In the rows, 128 means zero.
Each row of numbers stands for one node and depends on some of the facts below. Use the named rows to name the rest.

Named rows:
grostas: [148  70 115  91 149 174 116 130 136 148 135 150 156 131  95 102  96 121
 157 141 104 131 120 120 155 145 115 135 159 158]
stupim: [125 194 147 157 121 121 134 140 143 139 106  98 130 133 182 155 149 105
 108 128 149 127 128 140 129 111 140 117 106  90]
skore: [136  88 126  98 129 158 101 132 128 136 116 145 139 135 115 129 100 121
 138 142  99 128 122 120 145 143 114 137 142 136]
klupun: [143 165 133 157 111 123 129 137 141 135 114 110 127 134 161 126 147 124
 117 123 151 122 132 125 127 121 130 126 122  96]
nabram: [114  57 135  84 169 163 150 118 123 138 138 147 131 118  72 107 110  85
 139 152  98 120 120 139 159 145 109 129 184 188]
lople: [133  64 151  83 215 180 118 133 143 182 113 129  62 123 104 122 121 125
 135 144 123 156 137 188 151 112  79  91 207 193]
steplim: [141 124 124 120 127 139 107 125 129 131 115 131 137 141 144 135 113 127
 129 133 122 132 125 128 142 132 127 133 119 111]
kliflis: [106 118 171 107 113 106 129 136  57 118 208 127  95 151 161 143  98 220
 128  70 142  93  98 108 148 118 110 132 106 158]
stoklem: [122  88 186 102 113 142 131 139  66 132 212 122 110 151 146 140  72 202
 142  86 135  65  90  84 153 128  89 138 144 179]
ludu: [126 158 118 142 120 104 130 130 131 121 117 125 116 132 155 121 159 134
 113 117 144 147 135 145 130 118 141 124 101 100]
releplon: [124 125 126 129 127 119 142 126 128 127 129 131 109 131 124 115 141 118
 119 132 134 124 133 133 134 132 121 131 132 127]
gresteti: [138  91 125 124 151 143 146 134 125 158 152 128 128 132  90 102 128 106
 158 144 113 106 122 122 132 133 113 121 146 139]
lukem: [123  75 126 101 139 152 138 124 132 131 128 150 115 125 108  92 132 107
 132 139 112 142 122 137 152 136 113 124 152 158]
zete: [124 154 125 143 122 115 131 136 138 127 114 128 115 134 159 110 166 126
 115 115 141 161 136 152 139 117 139 117 102 102]
romim: [127 158 117 140 123 102 129 129 126 123 120 124 114 136 154 120 157 137
 112 115 145 140 133 145 133 121 140 127 102  99]
gofo: [124 121 118 118 135 118 122 128 121 126 124 139 123 137 124 118 136 133
 125 121 124 141 134 141 143 134 129 133 120 120]
gufuvos: [153 183  28 162 124  33 120  52 112  73 107 109 135 103  64 179 103 159
 105 159 153  58 142  98  36 143 172 179 117  88]
visal: [113 127 139 137 122 130 141 127 139 110 135 136 131 109 116 131 135 132
 134 120 128 157 140 130 101 120 134 114 126 153]
mesku: [132 131 146 148 117 150 126 134 150 118 128 125 152 110 128 135 120 133
 144 121 128 148 132 115 101 119 133 113 135 148]
briplom: [112 128 140 141 123 132 141 127 146 108 131 136 133 105 114 132 135 128
 135 121 127 163 143 129  96 119 136 111 125 156]
sugum: [128 125 132 151 130 136 139 143 141 135 148 122 141 110 109 121 140 132
 164 122 119 146 129 119  87 110 137 100 119 141]

How the nodes are related:
Δ: comes just before; θ: is directly part of; φ: belongs to class; μ: uses
beskol: Δ lusti; θ stiplor; φ 446; μ zemi
beste: φ 446
biplin: Δ soga; θ tigrom; φ 446
brapu: θ mosta; φ 446
brebe: Δ buda; θ briplom; φ 446
brebri: Δ kotetim; θ visal; φ 789; μ graplosta
bregor: Δ gufuvos; θ voster; φ 446; μ rizoras troplibu
briplom: φ 446
brudin: Δ skeflor; θ sugum; φ 446
buda: Δ plutrel; θ briplom; φ 789; μ brebe
bugre: φ 585
dadris: Δ kliflis; θ skepil; φ 274; μ klefon
denon: θ dilefo; φ 446
dilefo: φ 585
diplefom: Δ stefen; θ tefleki; φ 446
doluflim: Δ kapluk; θ pagradro; φ 274; μ lople
draken: Δ munon; θ trusovo; φ 789; μ munon
driplu: Δ stirer; θ mesku; φ 585
dudon: θ posem; φ 446
duvizar: Δ kode; θ mosta; φ 274; μ lomu
fibrur: Δ flodrul; θ bugre; φ 446; μ skore
flapibren: Δ tredrifas; θ laso; φ 274
flisin: Δ steplim; θ posem; φ 789
flizu: φ 446
flobrule: Δ sumokem; θ tigrom; φ 921
flodrul: θ bugre; φ 446; μ fibrur
flugru: Δ gevik; θ laso; φ 789; μ nabram
fostin: φ 446
gaflis: Δ padru; θ stiplor; φ 446
gevik: Δ vegor; θ laso; φ 446; μ rotrok
gofo: Δ romim; θ vegrugrul; φ 446; μ reklen
graplosta: Δ brebri; θ visal; φ 274; μ kotetim
gresteti: θ tigrom; φ 921
grobil: φ 789
grostas: Δ kugular; θ briplom; φ 585
gufuvos: Δ skebuk; θ voster; φ 446; μ rizoras
kapluk: Δ stavus; θ pagradro; φ 274
kiklel: Δ lople; θ pagradro; φ 446; μ stidin
kiklu: Δ zemi; θ stiplor; φ 446
klefal: Δ kliskon; θ mosta; φ 921; μ kode brapu
klefon: Δ klugruk; θ skepil; φ 446
kliflis: Δ sagatre; θ skepil; φ 446; μ klugruk
kliskon: Δ nemem; θ mosta; φ 585
klobru: Δ vizo; θ trusovo; φ 446
klostes: Δ diplefom; θ tefleki; φ 274
klugruk: θ skepil; φ 446; μ kliflis
klupun: Δ denon; θ dilefo; φ 274; μ denon
kode: Δ raro; θ mosta; φ 446
kofe: θ fostin; φ 446
kotetim: θ visal; φ 789
kugular: Δ brebe; θ briplom; φ 585; μ grostas
laso: φ 789
ledo: θ mubol; φ 446; μ zosul
lomu: Δ niklesa; θ mosta; φ 789; μ nemem
lople: θ pagradro; φ 446
ludu: Δ beskol; θ stiplor; φ 446; μ beskol
lukem: Δ tuvak; θ trusovo; φ 446
lusti: Δ gaflis; θ stiplor; φ 446
mesku: φ 274
mibrum: Δ traklim; θ flizu; φ 446
midra: Δ stupim; θ briplom; φ 446; μ kugular
mosta: φ 789
mubol: φ 446
mulil: Δ seklol; θ skepil; φ 446
munon: θ trusovo; φ 446; μ lukem
muvalak: Δ skoplafem; θ pagradro; φ 789; μ lople
nabram: Δ rotrok; θ laso; φ 446
naflota: Δ lomu; θ mosta; φ 789; μ niklesa
nemem: Δ brapu; θ mosta; φ 446; μ kliskon
niklesa: Δ klefal; θ mosta; φ 274
padru: θ stiplor; φ 446; μ gaflis
pagradro: φ 585
papova: Δ zete; θ trusovo; φ 446; μ draken
pezul: Δ pladidol; θ grobil; φ 921
pladidol: θ grobil; φ 274; μ pezul
pledir: Δ grostas; θ briplom; φ 446
pleplol: Δ zosul; θ mubol; φ 446
plutrel: Δ midra; θ briplom; φ 446; μ pledir
posem: φ 789
raro: Δ naflota; θ mosta; φ 921; μ niklesa
rebris: Δ kiklel; θ pagradro; φ 446; μ muvalak
reklen: Δ gofo; θ vegrugrul; φ 789
releplon: θ tefleki; φ 446
remar: Δ stifloklu; θ sugum; φ 446; μ stifloklu
rizoras: Δ zeven; θ voster; φ 789
romim: θ vegrugrul; φ 446; μ gofo
rotrok: θ laso; φ 274; μ nabram skefi
ruluk: Δ rizoras; θ voster; φ 789; μ stuklok
sabron: Δ pleplol; θ mubol; φ 446; μ vonugik
sagatre: Δ stoklem; θ skepil; φ 446
sasik: Δ valudun; θ dilefo; φ 789; μ tiklik
sebrur: Δ dadris; θ skepil; φ 274; μ sagatre
seklol: Δ sudak; θ skepil; φ 789; μ sagatre
skastul: Δ papova; θ trusovo; φ 921; μ papova
skebuk: Δ ziflem; θ voster; φ 446; μ bregor rizoras
skefi: Δ flugru; θ laso; φ 789; μ nabram
skeflo: Δ klupun; θ dilefo; φ 446
skeflor: θ sugum; φ 789
skepil: φ 446
skoplafem: Δ doluflim; θ pagradro; φ 446; μ stavus
skore: Δ sostor; θ bugre; φ 789
soga: Δ tuplir; θ tigrom; φ 446; μ sumokem
sostor: Δ fibrur; θ bugre; φ 446
staka: φ 921
stavus: Δ stidin; θ pagradro; φ 446; μ skoplafem
stefen: Δ trisivur; θ tefleki; φ 789
steplim: Δ dudon; θ posem; φ 789
stidin: Δ rebris; θ pagradro; φ 789; μ muvalak stavus
stifloklu: Δ brudin; θ sugum; φ 446
stigrin: θ flizu; φ 921
stiplor: φ 446
stirer: Δ zetos; θ mesku; φ 274
stoklem: Δ mulil; θ skepil; φ 274
stuklok: Δ ruluk; θ voster; φ 446; μ skebuk
stupim: θ briplom; φ 789; μ pledir grostas
sudak: Δ zigek; θ skepil; φ 789; μ stoklem
sugum: φ 921
sumokem: Δ gresteti; θ tigrom; φ 446
tefleki: φ 789
teve: θ beste; φ 789
tigrom: φ 446
tiklik: Δ sasik; θ dilefo; φ 789
traklim: Δ stigrin; θ flizu; φ 789
tredrifas: Δ skefi; θ laso; φ 585; μ flapibren
trisivur: Δ releplon; θ tefleki; φ 446; μ stefen
tronipur: θ staka; φ 446
troplibu: Δ bregor; θ voster; φ 446
trusovo: φ 789
tuplir: Δ flobrule; θ tigrom; φ 446; μ gresteti
tuvak: Δ klobru; θ trusovo; φ 274
valudun: Δ skeflo; θ dilefo; φ 446
vegor: Δ zase; θ laso; φ 274
vegrugrul: φ 274
visal: φ 446
vizo: Δ draken; θ trusovo; φ 789; μ draken
vonugik: Δ sabron; θ mubol; φ 446
voster: φ 789
zase: Δ nabram; θ laso; φ 274; μ gevik
zemi: Δ ludu; θ stiplor; φ 789; μ kiklu
zerol: Δ driplu; θ mesku; φ 446; μ zetos
zete: Δ lukem; θ trusovo; φ 446; μ vizo
zetos: θ mesku; φ 789
zeven: θ voster; φ 789; μ skebuk
ziflem: Δ stuklok; θ voster; φ 446
zigek: Δ klefon; θ skepil; φ 446
zosul: Δ ledo; θ mubol; φ 446

Which node is each row?
No name comes twice in this set of rows, the named rows included.
[ 88 135 187 101 127 105 144 147  51 130 205 108  97 135 156 163 106 195
 117  74 141  69  88 115 147 109 115 128 126 172] : klugruk
[118 154 180 125  93 107 102 166  66 131 191 110 114 155 184 162 102 229
 128  59 145  91 105  98 139 116 113 137  97 125] : sebrur
[151 148  29 146 128  51 127  49 110  77 113 118 130  97  43 170  89 149
 112 171 141  46 136  88  40 151 158 181 143 113] : skebuk
[138 154 131 144 110 136 123 132 148 131 104 120 123 133 173 128 142 114
 116 134 140 140 124 129 130 118 131 120 110  97] : flugru
[122 159 177 132 101 106 109 154  67 128 194 106 117 158 192 159 101 229
 129  58 154  93 103 102 143 112 120 132  90 123] : dadris
[142  90 121 108 133 156 103 136 133 138 114 143 150 128 102 115 111 121
 142 135 104 132 128 123 142 144 119 138 154 138] : flapibren
[108 129 141 118 148 133 146 138 130 139 121 123 122 118 127 121 151  94
 116 131 125 135 124 153 148 120 130 117 145 142] : munon
[ 83 110 144 115  76 137 163 157 117 100 146 165 199 135 138  70 170  63
 131 110  91 158 110 118 194 151 160 142  83 118] : skoplafem
[151 168  28 152 130  38 112  54 108  76 108 115 143 105  48 181  93 160
 113 160 140  61 147  98  41 152 168 183 124  96] : bregor
[105 173 198 128 108 110 133 148  67 132 196  93 107 153 200 184  97 196
 115  76 156  71  94 104 140 105 115 125 100 134] : sudak
[147 152  98 157 134 117 128 139 145 146 115 115 132 128 133 102 168 115
 143 131 131 145 129 140 113 113 148 110 101  87] : raro
[134 195 120 181 133  99 146 150 149 155 114  93 128 131 146 123 184  98
 129 131 148 133 144 146 108 108 149 106  97  71] : klefal
[149 126 116 123 131 150 124 135 144 143 125 130 145 130 140 111 127 129
 138 128 133 135 121 124 141 127 129 126 128 121] : kugular
[141 134 135 143 130 139 134 128 142 138 119 117 139 131 130 122 128 106
 128 138 136 119 134 125 135 132 121 130 145 121] : vegor

Now the same nodes, written a new way:
Named rows:
stirer: [151  96 141 181 124 141 122  83 151 164 163  64 154 109  86 127 131 159
 142 100  72 156 150 129 125 169 121 160 134 165]
mosta: [143  73 143 173 159 126 145  83 117 129 170 108 157  95 107 137 117 197
 148 113  82 111 119 151 139 176 132 167 154 122]
dudon: [137  74 146 168 130 125 136  72 154 146 161  72 169  90  88 151 139 154
 139 128  92 124 144 138 122 175 147 168 115 155]
remar: [155 112 156 131 157  91  93  88 161 110 144  88 151 106 107 124 140 178
 106  98  71 152 127 148 147 173 129 140 141 153]
sugum: [157  78 119 182 139  86 120  76 110 133 162  85 169  92 103 144 135 168
 145 112  81 119 127 156 153 179 139 173 146 143]
pezul: [169  94 122 170 133  91  93  89 158 123 155  75 162  89 101 148 130 157
 139 115  89 143 109 158 131 167 138 170 158 177]
doluflim: [144 124 146 161 133 118 102  91 157 135 154  65 154 120 105 106 136 186
 114  94  60 167 156 116 146 188 118 119 152 148]
nemem: [128  95 161 139 135  97 140  85 144 113 149  89 149  88 102 139 141 172
 101  96  67 146 152 128 129 188 153 126 115 137]
skebuk: [148  95 164 129 177  87 143  95 136 107 114  83 143 143 118 157 144 137
 135 108  53 169 143 151 115 182 167 149 155 124]
trisivur: [136  96 159 143 148  94 126  76 157 120 146  83 154  97 101 137 143 163
 101 103  73 145 153 133 133 185 147 136 116 140]
klefon: [176  79 150 180 173  94  95  46 165 166 148  66 192 131  87 140 145 140
 110 153 105 121 162 157 161 149 131 173 113 141]
sudak: [178 101 162 166 178  87  98  45 165 165 134  85 169 138 103 117 144 174
  90 152  95 137 161 155 167 163 140 138 113 123]
stupim: [137  88 162 144 156 108 146  63 158 138 150 102 150  94 103 137 138 192
  97 117  76 139 147 133 127 187 158 118 114 125]
klobru: [141  77 142 162 132 122 122  83 151 128 160  74 163  91  91 148 135 165
 144 114  90 123 129 146 126 171 135 169 122 158]
zemi: [159 108 161 131 165 100 108  77 163 117 147 107 147 106 108 121 132 195
 100 105  73 147 121 150 142 178 140 119 133 132]
flizu: [147  74 133 174 145 102 120  77 117 128 165  86 169 104 100 137 138 180
 147 111  79 115 140 154 153 164 126 172 133 131]
stifloklu: [153  82 141 156 137 119 102  83 159 126 159  75 163  96  93 145 135 167
 143 117  90 128 122 151 130 161 130 169 130 164]
zase: [134 114 159 170 134 122 134  86 146 157 146  66 145 112  94 107 139 160
  95  93  63 161 161 110 134 185 127 119 133 146]
stefen: [158  76 147 157 147 133 124  70 162 147 161  89 157  99  95 147 124 192
 142 138  94 122 115 152 124 163 139 157 126 146]
zeven: [138  82 164 138 174 102 149  71 151 126 125 100 143 139 113 155 139 171
 108 124  57 158 147 135 116 187 168 120 117 121]
mulil: [179  86 147 178 174  92  91  46 166 165 146  67 190 135  91 135 144 142
 115 152 105 123 158 160 167 141 125 174 114 147]

Rows to name:
No name comes twice in this set of rows, the named rows included.
[148  84 136 147 129 123 102  95 152 113 160  79 155  92  94 145 129 181
 147 102  86 127 112 153 128 162 125 168 150 168] : kode
[179 121 163 153 177  85  89  47 166 154 131  79 167 134 106 105 145 149
  90 137  81 156 162 162 175 158 126 153 114 133] : kliflis
[153 101 137 179 125 140 110  91 148 160 163  64 152 110  89 122 126 169
 145  96  71 157 139 135 128 167 118 160 153 167] : kapluk
[180 111 144 183 169 122  91  47 165 167 150  63 176 141  87 107 141 142
 119 144  89 156 163 154 167 140 114 171 122 155] : stoklem
[142  97 141 178 121 142 127  94 138 158 164  64 150 100  88 126 125 171
 146  94  68 156 142 129 124 176 120 153 145 166] : niklesa
[126  72 155 132 167  87 127  90 161 143 117 118 143 113  67  98 137 178
  88  97 113 108 112 104 141 133 131 115 173 157] : skefi
[179  77 127 182 176  86  92  46 149 166 153  73 191 138  85 111 146 150
 130 150  90 114 159 162 174 143 117 174 115 121] : skepil
[139  96 164 132 175  87 142  89 141 109 118  85 142 143 116 156 143 140
 116 103  54 167 151 142 116 186 163 138 128 126] : stuklok
[139 115 158 173 134 127 131  80 149 159 151  64 148 113  97 112 139 161
 102  94  60 165 162 117 133 186 127 122 123 145] : klupun
[148  72 155 159 169 131 148  75 148 143 136  86 144 140 109 157 130 167
 147 144  63 139 123 150 115 173 163 160 125 127] : rizoras
[124  69 138 166 133 107 140  87 147 152 138  83 145  92  65 125 140 143
  94 108 112 108 128 104 125 140 135 160 152 169] : nabram
[141 103 162 130 153 104 133  82 158 113 147 110 146  95 108 127 132 196
 100  98  68 147 124 140 131 186 149 116 125 129] : lomu
[178 105 163 163 178  87  95  44 166 166 133  86 168 138 104 114 144 177
  90 152  93 140 161 156 169 162 138 137 114 123] : seklol
[127  88 158 135 154  88 121  89 155 117 129  97 145 100  86 110 142 157
  89  95  94 113 141 106 142 167 138 123 147 151] : gevik

